Below are the code and all the weights of a small trained network. Each question names an input and a class and asks about switching units off, where a switched-off unit gives its printed mean instead of its output.

import numpy as np


def w(rows, s, z=0):
    codes = np.array(rows[::2]) - 128.0
    scale = np.full(codes.shape[1], s)
    scale[-1] = z or s
    return codes * scale


def f(y):
    return y / 2 * (1 + np.tanh(0.7978845608 * (y + 0.044715 * y**3)))


def log_softmax(a):
    a = a - a.max(-1, keepdims=True)
    return a - np.log(np.exp(a).sum(-1, keepdims=True))


def net(x, mask):
    res = np.array(x, float).reshape(1, 7) / 4 @ E
    y = f(res @ A[0][:, :-1].T + A[0][:, -1])
    res = res + np.where(mask, y, B[0][:, -1]) @ B[0][:, :-1]
    return log_softmax(res[-1] @ U[:, :-1].T + U[:, -1])


A, B = {}, {}
E = w([
[137,163,194,118,90,235,162,132,8,100],'x0',
[177,153,124,143,28,132,133,181,178,137],'x1',
[103,107,28,108,120,77,138,219,47,222],'x2',
[186,161,114,186,181,210,40,109,97,217],'x3',
[204,102,75,198,141,155,187,96,81,106],'x4',
[109,112,118,115,88,126,153,109,137,139],'x5',
[130,3,129,109,153,206,32,197,121,117],'x6',
],0.0081)
A[0] = w([
[105,247,130,73,127,112,112,90,137,188,65],'n0',
[78,99,165,70,114,161,71,180,151,137,54],'n1',
[75,175,216,88,80,185,119,157,52,151,7],'n2',
[138,144,179,125,111,174,58,50,184,133,146],'n3',
[153,87,126,108,129,145,127,152,117,127,2],'n4',
[116,130,126,109,114,67,114,196,74,179,21],'n5',
[164,52,121,118,131,180,108,118,136,159,47],'n6',
[112,167,41,120,120,145,87,126,92,200,76],'n7',
[187,163,136,138,61,156,107,193,182,172,169],'n8',
[112,95,136,101,114,80,172,163,114,70,85],'n9',
[59,90,134,97,204,140,114,37,93,190,104],'n10',
[132,177,114,140,130,116,172,115,112,142,18],'n11',
[82,124,118,135,144,86,84,118,219,195,162],'n12',
],0.012,0.0032)
B[0] = w([
[112,46,172,223,101,63,115,177,74,116,208],'n0',
[125,124,158,225,73,48,197,105,42,123,232],'n1',
[228,81,31,80,175,138,96,86,166,137,236],'n2',
[87,103,135,99,166,162,246,173,171,174,254],'n3',
[129,119,115,137,155,75,162,135,210,40,148],'n4',
[84,138,160,136,144,202,200,12,220,97,205],'n5',
[129,88,151,214,131,48,115,147,145,132,196],'n6',
[140,98,208,81,176,132,205,192,164,144,209],'n7',
[44,230,114,80,91,103,28,90,60,97,228],'n8',
[137,166,174,148,177,173,80,213,98,223,221],'n9',
[79,239,115,86,24,105,47,130,106,107,215],'n10',
[100,26,92,184,143,107,87,101,154,112,172],'n11',
[240,106,63,105,151,205,130,90,100,109,249],'n12',
],0.011,0.0094)
U = w([
[110,85,129,254,95,48,118,110,106,79,63],'0',
[221,124,39,90,136,143,91,89,127,109,59],'1',
[65,156,191,77,134,150,192,104,166,128,65],'2',
[66,233,120,96,72,110,52,123,95,99,143],'3',
[141,144,142,156,112,101,133,111,76,141,254],'4',
[131,178,172,132,135,138,103,166,94,202,201],'5',
],0.0097,0.0062)

Each question gives the input, the list of numbers given to net, and the class t.
The units are the neurons (one row each of A and B). Each row of codes is followed by its name. A weight is (code - 128) times the scale printed after its matrix; where a second scale follows, it is the last column's (A, B and U).
mask holds one flag per neuron, in row order. A switched-off neuron (its flag False) gives its mean, the last column of its row in B, instead of its output. The means were averaged over made-up inputs and are rounded, as every weight is.
A unit's drop is (log p(t) with every unit on - log p(t) with that unit switched off) / (log p(t) with every unit on - log p(t) with every unit switched off).
The circuit of an input: a set's keep is (log p(t) with only the set's units on - log p(t) with every unit switched off) / (log p(t) with every unit on - log p(t) with every unit switched off). Starting from the 12 units with the biggest drops (on a tie, the unit counted first), units are removed one at a time, each time the one whose removal leaves the highest keep (on an exact tie, the one counted first), for as long as the keep stays at least 0.8.
units of the circuit, in order: the units of the circuit, biggest drop first
k most important neurons: the k neurons with the biggest drops, biggest first
drop of u: that unit's drop, to one decimal
input [5,2,6,-6,6,0,5], class 2: units of the circuit, in order -> n5
input [-1,5,-1,4,-2,7,6], class 0: 3 most important neurons -> n6, n1, n10
input [-8,5,-6,3,-7,5,-5], class 1: 2 most important neurons -> n12, n1
input [-6,-1,-5,5,-7,-1,8], class 0: 3 most important neurons -> n1, n6, n9
input [1,4,-6,-5,6,1,4], class 2: 4 most important neurons -> n1, n0, n2, n12
input [-1,-7,7,-4,2,8,3], class 2: 2 most important neurons -> n5, n8
input [4,-8,2,3,-6,-2,7], class 3: 3 most important neurons -> n10, n0, n11
input [0,1,-3,-1,-8,8,2], class 4: units of the circuit, in order -> n1, n6, n12
input [-4,3,7,5,6,1,-4], class 2: units of the circuit, in order -> n7, n5
input [6,-2,-5,-7,5,-8,-5], class 5: 3 most important neurons -> n9, n12, n1
input [6,1,7,4,-1,-6,-5], class 2: 3 most important neurons -> n7, n5, n12
input [-7,8,6,8,6,0,-1], class 3: 4 most important neurons -> n8, n2, n3, n9
input [4,0,2,-6,-6,1,4], class 4: 3 most important neurons -> n1, n9, n0
input [-6,-1,-7,-8,-3,1,-5], class 5: 3 most important neurons -> n9, n2, n5
input [-2,-7,0,5,-1,4,0], class 3: units of the circuit, in order -> n10
input [6,-3,8,7,-8,1,5], class 2: drop of n7 -> 1.3
input [-5,0,7,4,5,0,-4], class 2: drop of n2 -> 0.2
input [-2,8,-4,1,4,0,-5], class 3: drop of n0 -> 0.0
